Below is a small trained network, with its code and all its weights. Each question gives an input and a class and asks what happens when units are switched off, that is, made to give their printed mean instead of their output.

import numpy as np


def w(rows, s, z=0):
    codes = np.array(rows[::2]) - 128.0
    scale = np.full(codes.shape[1], s)
    scale[-1] = z or s
    return codes * scale


def f(y):
    return np.maximum(y, 0)


def log_softmax(a):
    a = a - a.max(-1, keepdims=True)
    return a - np.log(np.exp(a).sum(-1, keepdims=True))


def net(x, mask):
    res = np.array(x, float).reshape(1, 2) / 4 @ E
    y = f(res @ A[0][:, :-1].T + A[0][:, -1])
    res = res + np.where(mask, y, B[0][:, -1]) @ B[0][:, :-1]
    return log_softmax(res[-1] @ U[:, :-1].T + U[:, -1])


A, B = {}, {}
E = w([
[33,137,75,70,187],'x0',
[168,213,93,4,17],'x1',
],0.015)
A[0] = w([
[140,87,188,192,175,253],'N0',
[55,147,65,115,202,223],'N1',
[151,121,76,41,126,120],'N2',
[174,124,165,134,15,231],'N3',
[7,120,54,104,146,175],'N4',
[33,75,148,87,135,186],'N5',
[122,53,152,203,142,169],'N6',
[181,89,211,175,155,202],'N7',
[115,130,97,71,109,216],'N8',
[114,143,77,21,79,120],'N9',
],0.016,0.0033)
B[0] = w([
[102,211,47,126,126,212],'N0',
[168,40,162,244,202,211],'N1',
[49,137,174,51,88,207],'N2',
[178,21,109,143,11,216],'N3',
[154,54,210,211,154,221],'N4',
[120,92,163,223,171,183],'N5',
[109,201,84,117,120,207],'N6',
[87,151,28,146,68,198],'N7',
[71,95,182,84,93,196],'N8',
[89,162,217,44,92,253],'N9',
],0.012,0.027)
U = w([
[161,3,178,177,197,240],'0',
[160,130,177,124,157,46],'1',
[148,95,153,93,154,3],'2',
[111,140,139,187,173,84],'3',
[155,182,174,94,190,60],'4',
[122,128,226,46,62,178],'5',
[85,192,81,122,151,195],'6',
[221,95,104,173,64,139],'7',
],0.014,0.0052)

Each question gives the input, the list of numbers given to net, and the class t.
The units are the neurons (one row each of A and B). Each row of codes is followed by its name. A weight is (code - 128) times the scale printed after its matrix; where a second scale follows, it is the last column's (A, B and U).
mask holds one flag per neuron, in row order. A switched-off neuron (its flag False) gives its mean, the last column of its row in B, instead of its output. The means were averaged over made-up inputs and are rounded, as every weight is.
A unit's drop is (log p(t) with every unit on - log p(t) with that unit switched off) / (log p(t) with every unit on - log p(t) with every unit switched off).
The circuit of an input: a set's keep is (log p(t) with only the set's units on - log p(t) with every unit switched off) / (log p(t) with every unit on - log p(t) with every unit switched off). Starting from all 10 units, units are removed one at a time, each time the one whose removal leaves the highest keep (on an exact tie, the one counted first), for as long as the keep stays at least 0.8.
circuit, biggest first: the units of the circuit, biggest drop first
most important unit: the unit with the biggest drop
top k neurons: the k neurons with the biggest drops, biggest first
drop of u: that unit's drop, to one decimal
input [4,-8], class 3: most important unit => N0
input [7,3], class 0: top 2 neurons => N1, N4
input [-6,4], class 7: top 4 neurons => N3, N9, N2, N8
input [3,-7], class 3: top 2 neurons => N0, N6
input [1,-2], class 3: top 2 neurons => N3, N4
input [1,-8], class 6: top 2 neurons => N0, N6
input [-2,1], class 7: top 2 neurons => N9, N2
input [1,-6], class 6: top 3 neurons => N0, N6, N7
input [2,-8], class 3: top 2 neurons => N1, N5
input [6,3], class 0: top 3 neurons => N1, N4, N5
input [-3,2], class 7: drop of N9 => 1.1
input [-7,-4], class 6: drop of N3 => 0.0
input [2,1], class 0: drop of N0 => 0.1
input [-8,5], class 7: circuit, biggest first => N3
